Below are the code and all the weights of a small trained network. Each question names an input and a class and asks about switching units off, where a switched-off unit gives its printed mean instead of its output.

import numpy as np


def w(rows, s, z=0):
    codes = np.array(rows[::2]) - 128.0
    scale = np.full(codes.shape[1], s)
    scale[-1] = z or s
    return codes * scale


def f(y):
    return np.maximum(y, 0)


def log_softmax(a):
    a = a - a.max(-1, keepdims=True)
    return a - np.log(np.exp(a).sum(-1, keepdims=True))


def net(x, mask):
    res = np.array(x, float).reshape(1, 2) / 4 @ E
    y = f(res @ A[0][:, :-1].T + A[0][:, -1])
    res = res + np.where(mask, y, B[0][:, -1]) @ B[0][:, :-1]
    return log_softmax(res[-1] @ U[:, :-1].T + U[:, -1])


A, B = {}, {}
E = w([
[101,31,107,147,85,64,66,146,36,154,39],'x0',
[121,227,91,125,160,136,5,236,122,188,145],'x1',
],0.014)
A[0] = w([
[89,78,67,236,1,74,93,135,80,189,36,130],'n1',
[151,100,75,114,134,140,87,97,157,75,132,248],'n2',
[136,90,151,135,82,128,216,77,123,99,98,64],'n3',
[37,171,53,161,148,165,59,164,156,147,122,76],'n4',
[102,142,72,92,159,188,102,233,121,207,138,93],'n5',
[105,161,148,127,97,79,84,115,154,102,140,235],'n6',
[141,157,71,91,173,112,62,129,141,150,92,115],'n7',
[228,180,173,121,220,232,164,89,201,145,229,120],'n8',
[116,70,133,73,61,135,168,59,168,141,114,82],'n9',
[96,26,152,119,144,169,203,100,146,45,107,152],'n10',
],0.0088,0.013)
B[0] = w([
[69,114,114,48,95,205,148,61,126,12,50,233],'n1',
[174,238,2,91,111,35,134,230,163,135,145,204],'n2',
[169,142,203,206,166,116,74,95,153,173,51,194],'n3',
[172,202,160,162,136,169,99,131,114,149,39,177],'n4',
[184,116,168,214,178,148,113,126,151,207,44,190],'n5',
[112,156,30,117,44,48,199,194,211,163,160,192],'n6',
[232,109,100,146,91,122,61,74,191,146,76,168],'n7',
[149,100,103,81,109,226,85,69,120,9,64,251],'n8',
[138,120,169,170,151,109,106,116,161,123,45,182],'n9',
[159,102,121,129,121,107,129,177,234,211,102,232],'n10',
],0.009,0.021)
U = w([
[158,113,151,196,151,134,103,112,181,202,59,81],'0',
[112,85,101,46,72,215,120,59,96,8,96,71],'1',
[131,128,2,92,66,47,149,221,160,126,174,254],'2',
[72,106,191,159,196,157,116,101,130,149,157,94],'3',
[99,121,170,136,158,113,111,110,90,135,168,99],'4',
[123,100,128,182,172,108,155,133,83,144,186,98],'5',
[94,153,193,146,103,120,166,141,99,171,186,99],'6',
],0.011,0.0075)

Each question gives the input, the list of numbers given to net, and the class t.
The units are the neurons (one row each of A and B). Each row of codes is followed by its name. A weight is (code - 128) times the scale printed after its matrix; where a second scale follows, it is the last column's (A, B and U).
mask holds one flag per neuron, in row order. A switched-off neuron (its flag False) gives its mean, the last column of its row in B, instead of its output. The means were averaged over made-up inputs and are rounded, as every weight is.
A unit's drop is (log p(t) with every unit on - log p(t) with that unit switched off) / (log p(t) with every unit on - log p(t) with every unit switched off).
The circuit of an input: a set's keep is (log p(t) with only the set's units on - log p(t) with every unit switched off) / (log p(t) with every unit on - log p(t) with every unit switched off). Starting from all 10 units, units are removed one at a time, each time the one whose removal leaves the highest keep (on an exact tie, the one counted first), for as long as the keep stays at least 0.8.
units of the circuit, in order: the units of the circuit, biggest drop first
unit that matters most: the unit with the biggest drop
top k neurons: the k neurons with the biggest drops, biggest first
drop of u: that unit's drop, to one decimal
input [6,-2], class 1: unit that matters most -> n1
input [2,-3], class 2: units of the circuit, in order -> [n8 n5]
input [7,-8], class 0: top 3 neurons -> [n10 n3 n8]
input [4,3], class 1: top 3 neurons -> [n1 n10 n3]
input [-3,-3], class 2: top 3 neurons -> [n1 n5 n4]
input [-4,-4], class 0: top 2 neurons -> [n1 n10]
input [-2,3], class 2: top 2 neurons -> [n3 n1]
input [-1,-3], class 2: top 2 neurons -> [n5 n4]
input [4,-5], class 0: top 2 neurons -> [n8 n10]
input [-6,-8], class 0: top 2 neurons -> [n10 n3]
input [-4,-5], class 0: top 2 neurons -> [n1 n10]
input [-4,0], class 1: top 2 neurons -> [n8 n10]
input [3,-5], class 0: top 2 neurons -> [n8 n3]
input [6,0], class 1: top neuron -> [n1]
input [-7,0], class 1: drop of n9 -> 0.0
input [2,2], class 2: drop of n8 -> 0.9
input [6,1], class 1: drop of n1 -> 1.8
